Here is a tiny trained network, its code and every weight. The questions are about switching its units off for an input and a class, where a switched-off unit gives its printed mean instead of its output.

import numpy as np


def w(rows, s, z=0):
    codes = np.array(rows[::2]) - 128.0
    scale = np.full(codes.shape[1], s)
    scale[-1] = z or s
    return codes * scale


def norm(h):
    return h / np.sqrt((h * h).mean(-1, keepdims=True) + 1e-5)


def f(y):
    return y / 2 * (1 + np.tanh(0.7978845608 * (y + 0.044715 * y**3)))


def log_softmax(a):
    a = a - a.max(-1, keepdims=True)
    return a - np.log(np.exp(a).sum(-1, keepdims=True))


def net(x, mask):
    res = np.array(x, float).reshape(1, 7) / 4 @ E
    u = 0
    for l in range(2):
        y = f(norm(res) @ A[l][:, :-1].T + A[l][:, -1])
        res = res + np.where(mask[u : u + 6], y, B[l][:, -1]) @ B[l][:, :-1]
        u += 6
    return log_softmax(norm(res)[-1] @ U[:, :-1].T + U[:, -1])


A, B = {}, {}
E = w([
[174,94,152,137,78,162,115,94,161,117,128],'x0',
[105,224,146,114,91,135,191,93,195,110,241],'x1',
[60,157,133,104,158,114,195,112,62,179,124],'x2',
[17,83,117,68,75,159,162,233,91,102,166],'x3',
[97,131,125,6,142,85,156,202,124,83,173],'x4',
[42,175,128,146,107,198,154,148,101,138,90],'x5',
[106,45,171,238,16,68,129,95,186,124,171],'x6',
],0.0021)
A[0] = w([
[115,19,175,160,22,89,115,160,145,85,145,158],'L0N1',
[85,147,113,118,163,169,165,85,58,184,80,133],'L0N2',
[131,136,124,2,153,127,119,193,98,93,135,1],'L0N3',
[153,199,132,93,180,154,135,124,122,121,128,38],'L0N4',
[136,134,119,15,153,114,119,176,96,107,143,44],'L0N5',
[67,49,100,177,117,134,72,197,84,136,76,64],'L0N6',
],0.0044,0.0024)
B[0] = w([
[124,74,1,77,147,239,135,125,241,222,188,254],'L0N1',
[111,2,189,140,116,129,127,232,131,65,185,178],'L0N2',
[55,140,65,43,62,171,146,172,169,131,83,177],'L0N3',
[108,133,69,106,19,89,98,112,216,90,133,135],'L0N4',
[56,120,95,74,69,163,157,178,152,125,78,169],'L0N5',
[55,252,216,148,91,109,213,127,97,127,134,188],'L0N6',
],0.0033,0.004)
A[1] = w([
[157,121,143,38,162,39,136,144,118,115,141,121],'L1N1',
[132,181,162,173,64,183,132,80,168,117,174,120],'L1N2',
[132,148,98,2,166,154,102,193,107,84,87,88],'L1N3',
[221,117,144,168,143,133,64,102,123,128,64,107],'L1N4',
[69,184,146,110,70,109,151,141,93,99,124,117],'L1N5',
[186,174,88,89,107,135,71,115,150,81,75,3],'L1N6',
],0.005,0.003)
B[1] = w([
[48,142,184,215,81,156,170,117,118,187,109,147],'L1N1',
[72,155,148,45,155,117,132,215,73,87,72,218],'L1N2',
[32,152,151,155,43,132,206,85,198,211,203,252],'L1N3',
[145,49,62,89,183,128,124,125,194,188,254,193],'L1N4',
[235,72,122,195,163,156,35,62,159,145,92,188],'L1N5',
[135,137,199,227,189,25,159,48,58,174,162,127],'L1N6',
],0.0037,0.0032)
U = w([
[158,211,153,82,156,117,103,158,103,20,109,97],'0',
[200,115,98,120,76,84,94,129,68,88,57,3],'1',
[100,96,223,203,140,136,128,179,1,108,59,144],'2',
[146,195,167,135,156,25,147,61,126,150,173,102],'3',
[207,110,106,125,57,78,89,118,52,71,68,20],'4',
[35,125,106,97,38,184,167,156,178,167,136,183],'5',
[243,25,56,135,174,131,68,102,172,156,173,178],'6',
],0.0086,0.0056)

Each question gives the input, the list of numbers given to net, and the class t.
The units are the neurons (one row each of A and B). Each row of codes is followed by its name. A weight is (code - 128) times the scale printed after its matrix; where a second scale follows, it is the last column's (A, B and U).
mask holds one flag per neuron, layer by layer. A switched-off neuron (its flag False) gives its mean, the last column of its row in B, instead of its output. The means were averaged over made-up inputs and are rounded, as every weight is.
A unit's drop is (log p(t) with every unit on - log p(t) with that unit switched off) / (log p(t) with every unit on - log p(t) with every unit switched off).
The circuit of an input: a set's keep is (log p(t) with only the set's units on - log p(t) with every unit switched off) / (log p(t) with every unit on - log p(t) with every unit switched off). Starting from all 12 units, units are removed one at a time, each time the one whose removal leaves the highest keep (on an exact tie, the one counted first), for as long as the keep stays at least 0.8.
units of the circuit, in order: the units of the circuit, biggest drop first
most important unit: the unit with the biggest drop
k most important neurons: the k neurons with the biggest drops, biggest first
k most important neurons of layer l: the k neurons of layer l with the biggest drops, biggest first
drop when u is switched off: that unit's drop, to one decimal
input [-4,4,-7,-2,-2,6,-7], class 3: 2 most important neurons => (L1N6; L0N1)
input [6,-7,6,3,-6,8,4], class 2: 2 most important neurons => (L1N3; L0N6)
input [7,3,4,8,-7,0,-3], class 2: 2 most important neurons of layer 0 => (L0N1; L0N3)
input [4,6,-8,4,5,0,4], class 6: 3 most important neurons => (L0N1; L0N6; L1N3)
input [-1,5,-6,2,-3,7,-3], class 2: 2 most important neurons of layer 0 => (L0N1; L0N3)
input [3,-2,6,-6,-7,8,-6], class 6: most important unit => L1N4
input [-4,-5,8,-6,6,-4,5], class 2: units of the circuit, in order => (L1N1; L0N1)
input [-2,4,2,-6,8,4,4], class 3: units of the circuit, in order => (L0N1; L1N5)
input [2,-8,1,-6,6,-8,-5], class 5: units of the circuit, in order => (L1N3; L1N1)
input [7,0,0,-8,0,5,6], class 6: 2 most important neurons => (L0N6; L1N3)
input [-2,4,-2,-7,-2,7,-5], class 0: 2 most important neurons => (L1N2; L1N3)
input [-7,2,-3,-7,-6,7,-6], class 6: 2 most important neurons of layer 0 => (L0N6; L0N2)
input [-7,-3,3,-4,-2,2,7], class 2: units of the circuit, in order => (L1N3; L1N4)
input [-6,0,-4,3,-3,-5,5], class 6: units of the circuit, in order => (L1N3)
input [-8,-1,-4,-3,4,7,2], class 2: units of the circuit, in order => (L0N1; L1N5)
input [-8,5,-8,-3,-5,7,-2], class 0: 3 most important neurons => (L1N2; L1N3; L0N1)
input [-5,-5,-1,-1,2,8,-2], class 2: 3 most important neurons of layer 0 => (L0N1; L0N6; L0N2)
input [8,-5,2,3,-6,3,0], class 2: 2 most important neurons => (L0N6; L1N3)
input [-6,5,-7,7,3,-4,8], class 6: 4 most important neurons of layer 0 => (L0N1; L0N6; L0N3; L0N5)
input [0,6,-3,-2,-7,4,-1], class 0: most important unit => L1N2
input [8,-7,2,-8,7,5,-4], class 5: 2 most important neurons => (L1N3; L0N2)
input [-2,-1,-1,-8,8,1,-7], class 5: drop when L0N5 is switched off => 0.1
input [0,-5,3,0,-3,-6,-7], class 5: drop when L1N3 is switched off => 0.3
